Each row is followed by its grade, which names the range that a hidden value of the row falls in. A new part has a new value, new ranges and new names.
[-107 -138 -142  284  132  -96  -55  117 -251 -117   46  -66   67  -12
   18   96 -241  -40   -2  147 -198  132 -193  116 -118  -18  -17 -239
 -356  455   29  222 -366 -127  -36 -344  163 -151  -22   72  -31 -218
 -404   45   26    4] : Pc
[  -1  -36  -35  -99   55  -91    6  -33   -2 -134  -11   84 -116   55
   39  -16 -102   25  -36  136  -75   77  -30   40    3   -5   53  -74
  -24  165   51   85  -91  -50  124   19   80  -46  127  -12   72    6
  -91  151   61   34] : Pc
[ 143  223   38 -183  -36   88  -31 -174  -54 -307   44  -52  243  340
 -182   67 -175 -221  257  -44  110  -82 -139   26   90  226   58  254
  270 -127  112   16  148 -189   38   64  -21   51 -123 -110   -2  -92
 -135   49   63  171] : Pc
[  13   41  187  136   18 -144   72    7 -141 -163  -14   61  -56  -36
  114  -77  -57  259   -8  250 -249    1  -98   60 -285  -68 -332 -204
 -110  109 -116   50 -282 -268   64   54  165    4  -31   40   58  -12
 -303    6  118 -230] : bn
[-148 -183 -145  257  132 -121  -81  129 -258 -101   48 -178   18  -42
    4   25 -196    2   -1  127 -149   92 -182  108  -89  -47  -59 -178
 -355  404   86  203 -313 -124 -136 -314  133 -219  -29    6   50 -160
 -432   40  -46   73] : jm
[  63   63  -21  -25 -264  -88  185    7  305  148 -198  -38  139   73
   77 -120 -114  -74   -5    6   20  119   68   37   30 -154  -75  -32
  -45 -223  163  111  112   12 -345  146  -16  -17 -241  129   37   21
  -72 -109  141 -193] : Qn
[ 117  172   47 -178  -10   46  -46 -198  -60 -245  103  143   63  240
 -135    7   -4  -50  183    0   18  -25 -123   67   89  110   89  166
  216  -21   45  -15   82 -121  140   99  -16   20  -14    3   27 -124
  -42  114   70  213] : Pc
[  93   41  -75  -23   87 -109  -17   45   35  -33  -49  269  -55  133
  -49  -35  -72    3  133   85  -68  142 -106  100  -16  -18  118  -60
  -52  123  -19   56  -24   12  130  -31  121  123   -7  124   60   45
  -72   49   76  -38] : hr
[  10  -86  -39  -78  -22   -2   11   -5  152 -108  -77 -189  -17   24
  105  -37  -98  -23  -67   -1   41  -57  -12  -11   66  -47  -56   -3
  -10  -92  129   66   70  -48  -31  146   42 -104   92  -62  110  111
  -38   49  -40   29] : bn
[  70   49  153   92    7 -117   52  -18 -102 -129   -6  120  -55  -26
   82  -53   -8  233   33  173 -199   15 -104   52 -204  -42 -213 -127
  -64   82 -113   68 -210 -168   60   56  116   21  -31   89   51  -25
 -193    9   83 -149] : ct
[  56 -119  -47  105  -15   22 -124  -38  266 -130  -49 -227  -51    7
  223 -138  100  112  -49 -159   12 -222 -151   23   87 -171 -159    0
  -26 -225   10   19  160  -92   56  292   76 -179  136   52  233   96
  125  -77 -212   88] : bn
[  95   66  108  122   47 -212   17   83  -54  -47 -101  144  -66   29
   49 -134  -41  234  118  172 -171   49 -123   66 -242  -50 -202 -109
  -83   17 -123   77 -153 -128   -2   31  142   84 -121   89  125   98
 -229  -62   36 -221] : hr
[  49   34   93  222   77 -229   77  118 -147 -126 -100   86   -8    2
   90  -10 -221  158   72  257 -260   88 -152   53 -322   11 -236 -228
 -195  234 -145  157 -334 -226   46 -116  233  105  -99   53   46   21
 -355  -60  115 -340] : fp
[ 126   75  114  210   37 -177   58  100 -101  -88  -61  199  -22   18
   67  -59  -86  202  128  191 -255   49 -155   83 -309  -41 -235 -172
 -135  139 -181   71 -203 -202   97   -4  229  180 -108  135   52   40
 -268  -76   94 -280] : Fl
[  23    2   33   51   55 -120   37   17  -81  -86  -39   61  -16   11
   16    2 -100   96   60  134 -111   91 -118   50  -83    5  -52  -95
 -109  137  -22  131 -198  -69  -25  -75   82  -10  -48   57   51  -21
 -192   13   67  -99] : fp
[  57   -3   43  -62  -47   37   33  -83  128 -100  -33  -53   20   23
   80  -23   11   51  -18  -14   13  -43  -53   14   69  -58  -63   -6
   25 -137   53   42   26  -36  -14  168    1  -76   36   53   61   21
   23   18   19    7] : Pc
[ 183  279  -86 -353   62 -143 -136 -149    5 -306  -74   27   94  539
 -291  -55 -277 -290  419  -38  205  -13 -156    6  156  366  281  447
  425 -109  146   76  293 -115   60   18  -29  109 -151 -259  204   67
  -97   73  -39  247] : hr
[ 144  110 -134 -130   69  -89  -76   32   95 -107 -103  116   48  308
 -124  -44 -195 -186  227    0   79   63  -96   57   49  109  180  124
  109  -35   77   57  174  -14   90    9   83  135  -61  -27  100  116
  -75   40    4   57] : Qn
[  96  174  -44 -343   28  -32  -40 -185   55 -312  -26   17   52  372
 -143   20 -233 -240  177   22  132   -7  -68   -2  163  241  205  240
  317  -40  149   47  162 -120  159   86   -8   30   36 -197   98   12
  -26  158   66  177] : Pc
[  17  -31   56  -96 -309  -32  186 -148  334   37 -110 -150   -1  -62
  218 -116   28   66 -173  -30   -3  -13   93  -22  117 -191 -134   -7
   22 -221  160   96  102  -21 -259  313  -70 -187  -31   77  101  -32
   88  -30   73  -60] : Pc
[  -7  -23   26   29   51 -109   37   12  -72 -121  -47  -19  -17    6
   50    8 -143   68   -5  151  -98   69  -83   28  -80   11  -72 -111
 -101  132   14  141 -208  -91  -22  -60   77  -66   -4    2   45  -15
 -205   48   63  -90] : ct
[ 128  -95   90 -172   95  279   44  169 -165  122   71   33   61 -183
 -200   90  167  116  101  -13  155   27   57   17   26  -39   10   71
  -75 -219  128  -89   93  272 -183   29  -98  134  -27  111 -147  255
 -140  128  -29  158] : hr
[ 100 -107  152 -213   62  321   91   98 -190   59  100  -49   73 -233
 -164  142  161  128   32    2  158   -6   81  -22   45  -12  -32   71
  -47 -220  146  -76   34  239 -195   54 -136   68   18   68 -181  205
 -129  159    1  162] : fp
[ 206  248  -79 -199   42  -80 -155  -94  -42 -236   -7  104  115  457
 -272  -65 -159 -210  411  -65  127  -25 -179   63   81  250  209  362
  313  -85   83   30  273 -109   69   21    9  128 -169 -110  141    8
 -121   44  -53  260] : hr
[  45   36  -20 -160   38  -23   61  -62   78 -139  -50  106   -6  122
    1   55 -151  -79   14   99    0   92  -33   24   66   49  101  -43
   35   61   64   70  -44  -26  131   35   62   42   85    3    9   29
  -23  116  137  -39] : ct
[ -28    9  210  172   42 -243   42    7 -226 -153    7   90 -169  -99
  139 -141    0  395  -36  311 -322   20 -107   69 -342  -96 -368 -233
 -148  197 -154   82 -379 -273   41   23  158  -76  -20   40  119  -43
 -350   29   80 -207] : bn
[  49  -35   31  -71  -53   33    4  -96  134  -86    0  -28  -48   -5
   98  -65   84  101  -46  -26   -2  -59  -41   26   85 -103  -55    3
   27 -122   55   20   58  -20   10  208   -5 -110   84   66   94   16
   58   50  -21   83] : Pc
[ -24   50   33  -96   68  -39   50 -100  -29 -132   50  235  -63   86
  -35   -4  -15   55   27  162  -92  133  -89  108   34  -52   32 -132
  -36  158   13   -3 -157  -86  163    7   81   12   74   88   12  -72
  -86  124  201  -28] : jm
[  33  -29 -132 -180   29  -11   14    7  140 -174  -77  -88    8  180
    2   32 -264 -226   12   39   70   13   -4    4   95   65  103   33
   47   44  170   52  127  -77  121   66  111   40  125 -134   69  124
  -70  120   44   46] : jm
[ 194  242  -27 -234   13  -90 -129 -152  -92 -285   19   31   93  416
 -261  -52 -147 -166  400  -62  122  -61 -182   27   93  293  177  421
  352  -67   95   56  245 -139   22   32  -30   79 -164 -166  168  -24
 -130   51  -71  296] : Fl
[ -27   65   41  201  159 -255  -19   68 -176  -14  -55  287  -48   49
  -23  -89  -53  222  124  254 -228  225 -209  155 -203  -72  -80 -261
 -231  234 -134  140 -398  -83  -11 -216  128  -13 -158  193   65  -91
 -306  -31  135 -228] : Qn
[  81  -51  -43  -53   72  -55  -88   92   98   71  -83   74 -100   15
   -6 -153   97  134   59    0   53   35  -31   58   20 -117   23    7
  -41 -173   48   23   95  140  -70  105   -2  -38   -7  102  133  191
  -15   40 -100   68] : Qn
[  95   56  -20  -44   46  -40   44  -27   13  -99   -5  237   -7  107
  -31   45  -81  -16  101   85  -79  114 -104   77    3   15   90  -63
  -25  142  -20   53  -65  -34  158  -13  110  125   25  115   -4  -20
  -53   62  132  -48] : fp
[  77  -26 -114  -17  -95 -117   50  100  276   66 -215  -94   41   99
   84 -110 -174  -95   20  -15   49   55   14   14   22  -83   -6   -3
  -52 -151  133  123  151   28 -177  105   62    4  -99   27  123  164
  -57  -62  -13 -113] : Qn
[  72 -106  -53   79   10   -4 -112   -8  157 -139  -31 -156  -59   13
  169  -90   34   82  -29  -93  -18 -161 -123   18   33 -101  -97    3
  -29 -101    7   54  101  -74   77  200   87 -131  130   32  178   74
   48  -12 -178  104] : Pc
[ -95 -114 -189  293  228 -332 -149  220 -216   20  -76  108 -104   39
   -9 -102 -190   95   75  218 -209  241 -199  154 -193  -64   38 -254
 -376  426  -32  256 -372  -20  -77 -381  174 -140  -99  105  128  -75
 -410   21  -44  -60] : Qn
[ 119  107  -34  -98   37  -43   10  -25  117  -64  -78  176   47  194
  -70  -18  -80  -60  170   18   32   88 -111   68   66   28  106   28
   54  -61   23   36   65    2   66   45   56  123  -59   82   58   66
   -8   -1   89  -49] : hr
[  77   21   37  -42 -151  -51  118  -53  190   26  -99  -26   39    7
   73  -69   -4   53   26  -21    2   31  -27   15   59  -91  -64   22
   -4 -151   77   86   64    0 -192  156  -14  -24 -107   99   86   26
   -1  -69   54  -80] : Fl
[ 23 -27  20 -58 -36  56  25 -60  90 -94  13 -52  11  21  39 -39  26  34
  -8  -5  11 -38 -52  46  72 -93 -75 -12 -10 -88  88  -9  52 -64 -10 153
  28 -60  45  43  59  21 -34  38  27  53] : jm
[ 104   -1   28  -31  -54   16   14  -73  151  -58  -24   26  -13   16
   73  -49   79   90   33  -58    0  -39  -83   30   78  -82  -31   26
   23 -129   13   34   75    1    0  184   12  -28   22  117   91   28
   78  -14  -17   32] : fp
[  82 -124  -71   91   28  -66 -134   18  180 -140  -87 -228  -77   16
  190 -110   -5   88  -11 -110    8 -178 -140  -11   31  -66  -96   40
  -23 -126    3  105  109  -61   32  186   85 -149  110  -13  242  130
   52  -49 -242   84] : ct
[  86  146   29 -200   -8   33  -21 -165  -11 -249   31   10   96  246
 -111   17 -104 -112  152    9   68  -34  -96   31   99  136   65  162
  208  -71   97   18   85 -127   71   90  -17   -3  -23  -77   41  -53
  -74   95   65  148] : Pc
[ 148  184   33 -170  -15   42  -45 -177  -56 -253   75   93  110  271
 -151   25  -59 -102  226  -26   46  -39 -135   50   83  155   96  210
  232  -44   54   10  113 -125  105   79  -10   50  -56  -25   27 -101
  -62   83   49  200] : ct
[  61  142  -27 -307   24  -26  -34 -173   44 -283  -14  -12   42  317
 -123    0 -190 -185  144   32  115  -13  -68    9  149  187  146  202
  264  -49  150   33  132 -124  113   90  -10   -5   33 -179  103   11
  -53  141   61  163] : bn

[ -60 -386  114   91  120  -96  290 -209 -322   84  123 -147 -188 -142
 -164   17  -26 -200  161  100  138   -7   15  440 -388 -363  294  211
 -259  288 -460 -733  -12 -216   75 -250  496 -178  449  623  281  145
 -154 -196  583   51] : cd
[ -40  395  364   40  845  -36 -475 -606 -144 -333 -199 -185   83   65
 -472 -241  215  435   18 -318 -403 -205   53  -84  208  174  158   84
  242  -24  222  339   35  343 -319 -447  -28 -263 -489  -42    3  145
  344 -373 -289 -156] : rr
[ 135  329  304   58  514  147 -565 -364  -44 -376 -140   26 -150  -46
 -188 -391  199  256    3 -481 -571  -32 -337  119  -16 -131  401  252
  234 -101  153  168  -51  452  -88 -114   75 -228 -205  303  -56   41
  295 -346 -236   80] : cp
[ 467 -183  -90 -138  375  -63  137 -313 -237  139  137  269  265  -35
  257   81 -176  -19  389  537 -264  -35  159  527  -95  369 -254 -196
  106  226 -367   79  291 -380   51 -133 -120  -13  199  213  -17  827
   43   97  124   29] : zr
[ -47   50  133  -41 -171   32 -262  -84 -143  -89  163  172  251 -121
  591 -267 -215   86 -144  112   66 -118 -202  -28 -101 -215   44   47
   40  154  344  467 -400  501  -60  359   32  -34  131 -368 -327 -182
  127   69 -204  -87] : cd
[ 247  116 -454   26 -414 -163  217  305 -351  -49  -91 -146  -25   19
   32  115 -409 -114 -256  159    3  337  133 -494  210  292 -245 -198
  -70 -292  521   56  186 -130 -105  152 -132  177 -522  -72 -196  -43
  223  295 -264 -136] : zr
[ 323 -159 -225  -26   62  102   -1  -56 -101  108  218  181  104  -72
  196  -26 -176   26  250  399 -133   85   68  485 -170  154 -265   30
  316  154  -91  201   61 -317   14   20 -245   17  475  104   79  438
   18   62  211   57] : cd
[ 280 -130 -321  -63 -370  -81  297  215 -281 -160  -51  -69   58 -200
  288  185 -525 -294 -148  413  115  209  122 -416  211  228 -175 -218
  -64 -120  417   38  219 -208  -40  220 -167  115 -472 -188 -235   38
  209  296  -17  -92] : sq
[ 570  -65 -138  -51  282   99   33 -236 -155   59  168  191   21  -37
  208   -6 -116  100  301  403 -373  132  -55  535 -145  335 -196   26
  379   91 -207  120  239 -322  112   18 -214    9  429  202    6  666
  141    2  265   75] : Pg
[ 124   57 -292 -163 -271  -25  136  221 -190 -179 -136 -150  100  -87
   28  128 -362 -160 -189  249    1  117  180 -396  376  262 -154 -253
  -22 -164  458   96  224 -213 -129   57 -268  159 -529 -164 -190  -44
  223  270  -99  -70] : zr
[  16  -30  393  462  472   -5 -456 -369   -3 -436 -144  -84  -52 -296
 -172  -76   38  178  143 -219   83  -26   22 -275 -296 -183  183  217
   30  137  142  271 -283  366 -220  -94  350 -484 -391  -59   50   73
  161 -429 -363 -167] : cd
[-225   -4  127  -23 -425  159  -87  404   83 -168 -162  -10   36 -292
   37   -7   49  -77 -101  -40  182   12  -98  -37 -108 -356  255 -140
 -457  306 -180 -192 -286  -83  137  205  526  -74   -2  257 -187 -141
 -143  125 -340   31] : Pg
[ -69  320   64 -189 -131   16 -388  -41 -109  -32   33  117  328  119
  361 -257  -73  189 -182  -55 -161 -162 -129  -65  103  -41   10 -119
  -33  -16  378  466 -297  471 -137  217  -85  108  -44 -253 -351 -167
  169  158 -394  -32] : zr
[ -61 -446   35  178  -48 -271  394 -141 -463  145  137  -49 -193 -125
  -33    8 -187 -313   80   67  230   92   50  276 -438 -402  268  186
 -413  205 -382 -747  -24  -92   64 -187  602 -187  219  655  206  129
 -177 -124  372   -6] : hz
[-297 -196  153 -272  244 -117  320 -379 -469  108  196 -156  -46   -6
 -115 -254  -61 -109  -79   86  -45 -219  -31  541   28 -317  356  220
  -46  249 -208 -553   88  -21   -7 -385  165  -44  404  397  160  -56
  -27 -143  725   10] : hz
[-401  149  199 -110  -43  -76 -402 -178  -45    8   96   40  564   82
  285 -150 -120  252 -126  128  274 -369  236 -164   94  -69 -166 -133
  -24  185  411  697 -485  447 -354   31 -130  -13  -53 -647 -241 -218
   74   92 -362 -208] : rr
[-223 -120   19  -16  359 -166  288 -281 -511   51   97 -249 -118  -66
 -395 -221  -27   -8  -49  -18  -25  -51   66  329  -41 -226  195  201
  -37  244 -116 -438   97  -91  -91 -456  272 -155  138  411  263   -3
  -16 -201  372 -115] : cp
[-320   -4   75   48 -573  -64 -513   98   96  131  152  113  428  178
  468  -22 -180   17  -79   -9  424 -219  159 -200 -265 -336  -91  -63
 -282  -27  382  428 -709  521 -304  301   -1   88  204 -379 -187 -391
  -64  175 -295   -1] : rr
[ 449 -181  -55   54  220   54 -145 -228   56  105  125  242  202   14
  180  189  -85   81  464  438 -124   20  227  446 -264  331 -312  -83
  203  119 -309  215   75 -363  -15  -45 -189  -45  372  132   72  747
   15    7  107   84] : zr
[ 451   33 -259  144   96  173  -95   11   -5   80  139   77  -62  -10
  -47   24   -7  264  256  279 -219  269   37  419 -229  313 -340   88
  447   66 -101  256   55 -401   48   46 -201   -6  531  141  118  509
   71  -21   72   17] : Pg
[ -27  -99 -112 -154 -420   -6  257  162  -73  -38  -34 -197   53  -32
   50  281 -276 -112 -142  399  266   67  259 -195  221  193  -94 -143
  -56  -49  146 -135   97 -365  -25   54 -143  154  -41 -157 -133   -6
   94  208  297  -57] : rr
[-318  -45  151 -295 -174  219  -59  297  106 -287 -185   45  280 -415
   61  -51  -43 -136  -69  180  114 -213   48   30  253 -213  182 -291
 -290  442  -99   53  -84 -225   50   24  193  -70 -238   23 -223  -49
  -84  188 -291   12] : cd
[-186  123 -120   12 -421  221 -224  414  115  -33  -11  -21  -16  -86
  -98 -127   61  124 -115  -82   62  110  -41  125  -80 -218   11   39
   -7  124   69  104 -298 -111   15  145  101   30  305  146  -27 -190
  -82   93 -223   38] : cp
[-426  -35   79  161 -362  151 -387  388  280  -75 -101  -58  292 -199
 -115   81  101   98   57    6  474 -129  268 -113 -226 -321  -89 -171
 -365  382  -30  239 -572  -83 -156   80  335 -130  104  -88   17 -183
 -249   82 -521  -65] : sq
[ 509 -173 -168  -13   19  130   97  -67  -43  105  213  315  -11  -84
  312   41 -177   72  286  496 -212  218    3  589 -189  311 -246   59
  410  120 -289  165  183 -444  196  119 -219    6  551  190  -29  705
   50   56  239   77] : hz
[ -50  185  424  -49  564   50 -451 -427 -118 -485 -195   44   46 -207
  -57 -362   43   73  -42 -349 -390 -221 -214  -68  153 -196  454  101
   39   43  208  197  -19  510 -156 -177  124 -298 -591  115 -158  -18
  282 -288 -316   -4] : cp
[ 463 -319  -89  146  181  116   19 -248   -8  151  311  196   87 -104
  288  143 -148  124  450  613   25   98  137  595 -412  248 -359  120
  423  265 -307  225   -7 -418   66   65 -185  -86  794   -5  149  689
   -8  -65  426   15] : Pg
[ 140   44  287  290  475   24 -575 -334  -21 -406 -162   45   -9 -197
 -102 -178   34   42  182 -354 -227  -63  -99 -141 -236 -217  264  133
  -36   -5  158  202 -172  437 -221 -101  227 -361 -464  201   29   88
  181 -330 -415   20] : cd
[-242  220    6 -243  -42  158  -99  253  -24 -187 -195  -96  215 -199
 -191 -119   69   94 -136   27  -71 -114   42  -11  296  -34   55 -268
 -169  291   44  118  -39 -175  -30  -72  123    6 -234   41 -162  -63
    7  161 -393  -58] : sq
[ -63   97  435  186  498   13 -544 -421  -32 -395 -138   78    9 -166
  -93 -292   80  143   65 -378 -212 -153 -116  -49 -114 -250  363  198
   31   54  121  245 -198  521 -189 -158  230 -380 -406  132  -48   38
  184 -370 -376  -30] : hz
[ 280  134 -105 -327  370   49 -154 -274 -106  121   94  205  351  167
   82  -72  -41  172  240  317 -446 -149  152  510  178  411 -257 -199
  294   60  -92  339  232 -239  -98 -214 -438  124  177   69  -50  575
  138  125   32   76] : rr
[-130 -127  605  164  581  203 -656 -460  267 -629 -235  -77   84 -381
 -169  -55   99  -12  243 -216    1 -345   37 -140  -82 -316  425  156
   13  174   79  184 -219  312 -266 -220  126 -460 -428  -26   80  -12
  159 -454  -66   54] : cd
[-478  353  186 -329 -123    6 -136  187  -73  -50 -201  -34  353   -5
 -134 -161  145  201 -253  -85   -9 -236   80  -37  326  -82  131 -342
 -389  289  -42  120 -182   48  -54 -107  298   38 -283   10 -320 -120
  -34  213 -592 -114] : rr
[ 395 -260 -149   48   97  140  -76 -108   30   69  204  256   57  -98
  202   49 -157   -7  377  404 -124   97  105  550 -264  158 -231   81
  348  132 -221  170   73 -379   37    6 -249  -51  510  197  130  579
   -1  -13  263  121] : cp
[ 276  128 -269 -138 -512   62   76  266  -36 -137 -124 -155 -119   82
   60  224 -289 -100 -215  168  -81  275   56 -339  294  321  -62 -113
   83 -416  397  -68  215 -239   -7  210 -327  263 -241  -34 -226  -38
  279  241  139   61] : rr
[ 573  233 -291   67 -140  -18  107  -42 -209  317  184   74 -204  349
   58   59  -18  366   55  219 -351  432  -72  397 -194  503 -294  111
  386 -242 -134   14  150 -287  172  144 -147  202  642  260  -75  551
  177   76  187    9] : rr
[  73  168  430  -64  652   61 -440 -539 -126 -420 -136   94  -17 -132
  -49 -372   79  100   40 -333 -515 -195 -261  132   88 -141  471  176
  143   -1   84  122   55  463 -104 -211   73 -281 -396  247 -108  130
  296 -337 -140   63] : hz
[ 172    6  416  234  321   89 -377 -309   20 -442 -170    8 -170 -256
  -10  -90   57   45  102 -247 -178   11 -224  -96 -215 -199  417  198
  -34   20  -21  -33 -117  319   -7   30  349 -340 -276  235  -86  121
  200 -340 -146   34] : cd
[ 449 -155 -168   49   67  210 -111  -62   74   70  190  166   28  -63
  158   84  -77   93  360  403 -155  133   53  527 -272  215 -263   70
  385  117 -198  182   40 -410   63   73 -255    3  634  140  118  543
   27   -1  292  121] : Pg
[ 353  -22 -461   29 -497   -7    0  322 -155  -80  -49 -101 -107   32
   97  140 -387 -295  -98   61  -70  309   38 -331   33   93 -111  -81
  -50 -414  491  -97  122 -109 -113  217 -248  213 -268  146  -50 -116
  184  240   20  116] : sq
[-181  228  112 -119   97   41  147   59 -230 -150 -122 -152   91 -226
 -155 -136   57  266 -210  135  -10  -10  -25  -15  226   70   42 -142
  -64  382  -39   91   -8 -135   75  -48  312  -94 -136  -73 -225   57
   71   50 -301 -249] : sq
[ -61   78  257  -34 -202  107 -377 -173  -38  -42  242  164  252  -47
  694 -266 -119  205 -117  124  100 -179 -281   84 -219 -263   82  143
  113  174  292  498 -562  598  -27  458   27  -13  483 -458 -337 -226
  119   10  -29  -52] : Pg
[  29   99 -192 -294 -150   -4 -117  121  -62 -245 -206  -84  265  -11
   -9  103 -324 -215 -126  128 -100  -83  262 -399  501  231  -83 -332
  -61 -248  515  200  225 -100 -274  -84 -434  167 -736 -159 -186  -72
  248  264 -178   34] : rr
[-278 -286  103   91    3 -309  541 -269 -451  268  155 -379 -106   84
 -309  198  -69   13  -29  276  452   -1  323  186 -214  -93   61  146
 -252  234 -343 -679  -26 -298  -34 -360  441  -82  426  237  231   79
 -119 -131  661 -206] : rr
